Below are the code and all the weights of a small trained network. Each question names an input and a target symbol and asks about switching units off, where a switched-off unit gives its printed mean instead of its output.

import numpy as np


def w(rows, s, z=0):
    codes = np.array(rows[::2]) - 128.0
    scale = np.full(codes.shape[1], s)
    scale[-1] = z or s
    return codes * scale


def f(y):
    return y / 2 * (1 + np.tanh(0.7978845608 * (y + 0.044715 * y**3)))


def softmax(a):
    e = np.exp(a - a.max(-1, keepdims=True))
    return e / e.sum(-1, keepdims=True)


def log_softmax(a):
    a = a - a.max(-1, keepdims=True)
    return a - np.log(np.exp(a).sum(-1, keepdims=True))


def net(x, mask):
    ids = ['αβγδεζηλμπστφψω'.index(c) for c in x.split()]
    T = len(ids)
    res = E[ids] + P[:T]
    r = res
    for j in range(2):
        rows = slice(3 * j, 3 * j + 3)
        q, k, v = (r @ M[0][rows].T for M in (Q, K, V))
        z = softmax(np.where(np.tri(T) > 0, q @ k.T / 3**0.5, -1e9)) @ v
        o = O[0][rows]
        res = res + np.where(mask[j], z, o[:, -1]) @ o[:, :-1]
    y = f(res @ A[0][:, :-1].T + A[0][:, -1])
    res = res + np.where(mask[2:14], y, B[0][:, -1]) @ B[0][:, :-1]
    return log_softmax(res[-1] @ U[:, :-1].T + U[:, -1])


Q, K, V, O, A, B = {}, {}, {}, {}, {}, {}
E = w([
[128,139,121,98],'α',
[148,23,106,105],'β',
[41,126,105,135],'γ',
[41,131,132,124],'δ',
[39,140,54,132],'ε',
[134,151,108,102],'ζ',
[117,148,133,103],'η',
[125,156,77,74],'λ',
[171,147,82,46],'μ',
[197,179,39,162],'π',
[29,179,96,108],'σ',
[23,23,108,189],'τ',
[39,115,181,141],'φ',
[237,130,219,165],'ψ',
[23,189,89,248],'ω',
],0.014)
P = w([
[72,2,66,112],'0',
[84,140,94,87],'1',
[94,128,145,107],'2',
[194,71,212,221],'3',
[180,159,123,172],'4',
[146,162,60,134],'5',
],0.0094)
Q[0] = w([
[74,93,197,4],'h1',
[68,93,60,101],'h1',
[109,66,76,56],'h1',
[201,180,226,3],'h2',
[79,115,89,199],'h2',
[192,211,113,169],'h2',
],0.011)
K[0] = w([
[141,70,88,132],'h1',
[138,103,148,175],'h1',
[143,83,133,133],'h1',
[250,100,115,95],'h2',
[48,123,117,153],'h2',
[157,192,173,101],'h2',
],0.021)
V[0] = w([
[67,182,154,132],'h1',
[82,73,138,249],'h1',
[124,200,14,126],'h1',
[112,116,197,165],'h2',
[45,154,120,162],'h2',
[55,76,91,89],'h2',
],0.013)
O[0] = w([
[10,136,89,112,136],'h1',
[117,100,134,227,189],'h1',
[148,199,23,147,175],'h1',
[156,174,152,115,107],'h2',
[160,131,143,108,219],'h2',
[152,93,64,109,244],'h2',
],0.014,0.011)
A[0] = w([
[139,83,119,92,101],'n1',
[94,35,156,125,225],'n2',
[53,100,139,44,255],'n3',
[117,121,112,115,89],'n4',
[176,175,84,157,121],'n5',
[184,154,88,2,246],'n6',
[113,206,169,75,118],'n7',
[157,80,116,88,161],'n8',
[35,90,155,218,162],'n9',
[78,214,137,168,160],'n10',
[110,185,40,129,187],'n11',
[34,73,108,109,157],'n12',
],0.0097,0.0056)
B[0] = w([
[111,95,141,142,145],'n1',
[149,137,93,105,178],'n2',
[57,70,156,11,148],'n3',
[142,138,83,146,133],'n4',
[147,115,188,117,188],'n5',
[105,91,165,171,198],'n6',
[144,77,140,129,128],'n7',
[128,100,144,148,164],'n8',
[165,178,151,78,173],'n9',
[140,96,136,88,156],'n10',
[98,147,151,146,254],'n11',
[130,177,102,112,171],'n12',
],0.013,0.018)
U = w([
[87,96,94,90,107],'α',
[165,69,97,106,103],'β',
[103,146,25,94,127],'γ',
[85,134,53,49,84],'δ',
[81,145,25,154,32],'ε',
[80,103,103,107,170],'ζ',
[76,101,101,73,138],'η',
[55,101,128,112,66],'λ',
[62,79,168,102,3],'μ',
[110,146,130,211,230],'π',
[2,146,88,92,61],'σ',
[198,158,44,93,186],'τ',
[121,147,102,14,184],'φ',
[148,115,179,39,122],'ψ',
[128,250,82,97,155],'ω',
],0.0073,0.0042)

Each question gives the input, a string of symbols that net reads in full, and the target symbol t.
The units are the heads (3 rows each of Q, K, V and O) and the neurons (one row each of A and B). Each row of codes is followed by its name. A weight is (code - 128) times the scale printed after its matrix; where a second scale follows, it is the last column's (O, A, B and U).
mask holds one flag per unit, heads first, then neurons. A switched-off unit (its flag False) gives its mean, the last column of its rows in O or B, instead of its output. The means were averaged over made-up inputs and are rounded, as every weight is.
A unit's drop is (log p(t) with every unit on - log p(t) with that unit switched off) / (log p(t) with every unit on - log p(t) with every unit switched off).
The circuit of an input: a set's keep is (log p(t) with only the set's units on - log p(t) with every unit switched off) / (log p(t) with every unit on - log p(t) with every unit switched off). Starting from the 12 units with the biggest drops (on a tie, the unit counted first), units are removed one at a time, each time the one whose removal leaves the highest keep (on an exact tie, the one counted first), for as long as the keep stays at least 0.8.
units of the circuit, in order: the units of the circuit, biggest drop first
unit that matters most: the unit with the biggest drop
top k neurons: the k neurons with the biggest drops, biggest first
which heads matter: for each layer, one digit per head in row order, 1 if its drop is at least 0.15 and else 0, layers parted by /
drop of u: that unit's drop, to one decimal
input μ γ ω π η, target ω: units of the circuit, in order	(h2, n6, n9)
input η ω σ ψ η, target ψ: top 4 neurons	(n10, n7, n9, n12)
input π π δ, target π: top 2 neurons	(n6, n3)
input σ π δ, target σ: top 2 neurons	(n11, n3)
input γ γ μ β α δ, target β: units of the circuit, in order	(h1, h2, n11)
input ψ ζ σ, target ψ: units of the circuit, in order	(h1)
input γ ω τ ζ, target ω: units of the circuit, in order	(n9, h1, h2)
input γ π π δ α, target π: which heads matter	10
input α π β, target β: units of the circuit, in order	(h1, n11, n9)
input ε φ φ σ, target φ: units of the circuit, in order	(h1, n9, n3, n6)
input β φ π τ π ψ, target ψ: units of the circuit, in order	(h2, n10, n9)
input φ β μ τ, target τ: units of the circuit, in order	(n2, n9, n6, n11)
input η ε ω φ σ, target ω: units of the circuit, in order	(h1, n9, n12)
input ψ δ φ φ τ, target φ: units of the circuit, in order	(h1, n9, n2, n12)
input τ η α, target τ: top 3 neurons	(n9, n2, n11)
input τ ζ π, target π: units of the circuit, in order	(n6, h1, n3, n11)
input φ ψ ζ, target ψ: units of the circuit, in order	(h2, h1, n9)
input ζ τ ω π γ δ, target π: unit that matters most	h2
input τ λ φ, target τ: top 2 neurons	(n9, n2)
input μ ω σ, target μ: unit that matters most	n6
input γ σ β ψ α, target ψ: top 2 neurons	(n10, n7)
input σ μ γ, target σ: top 2 neurons	(n3, n11)
input φ λ β, target β: drop of n11	0.3
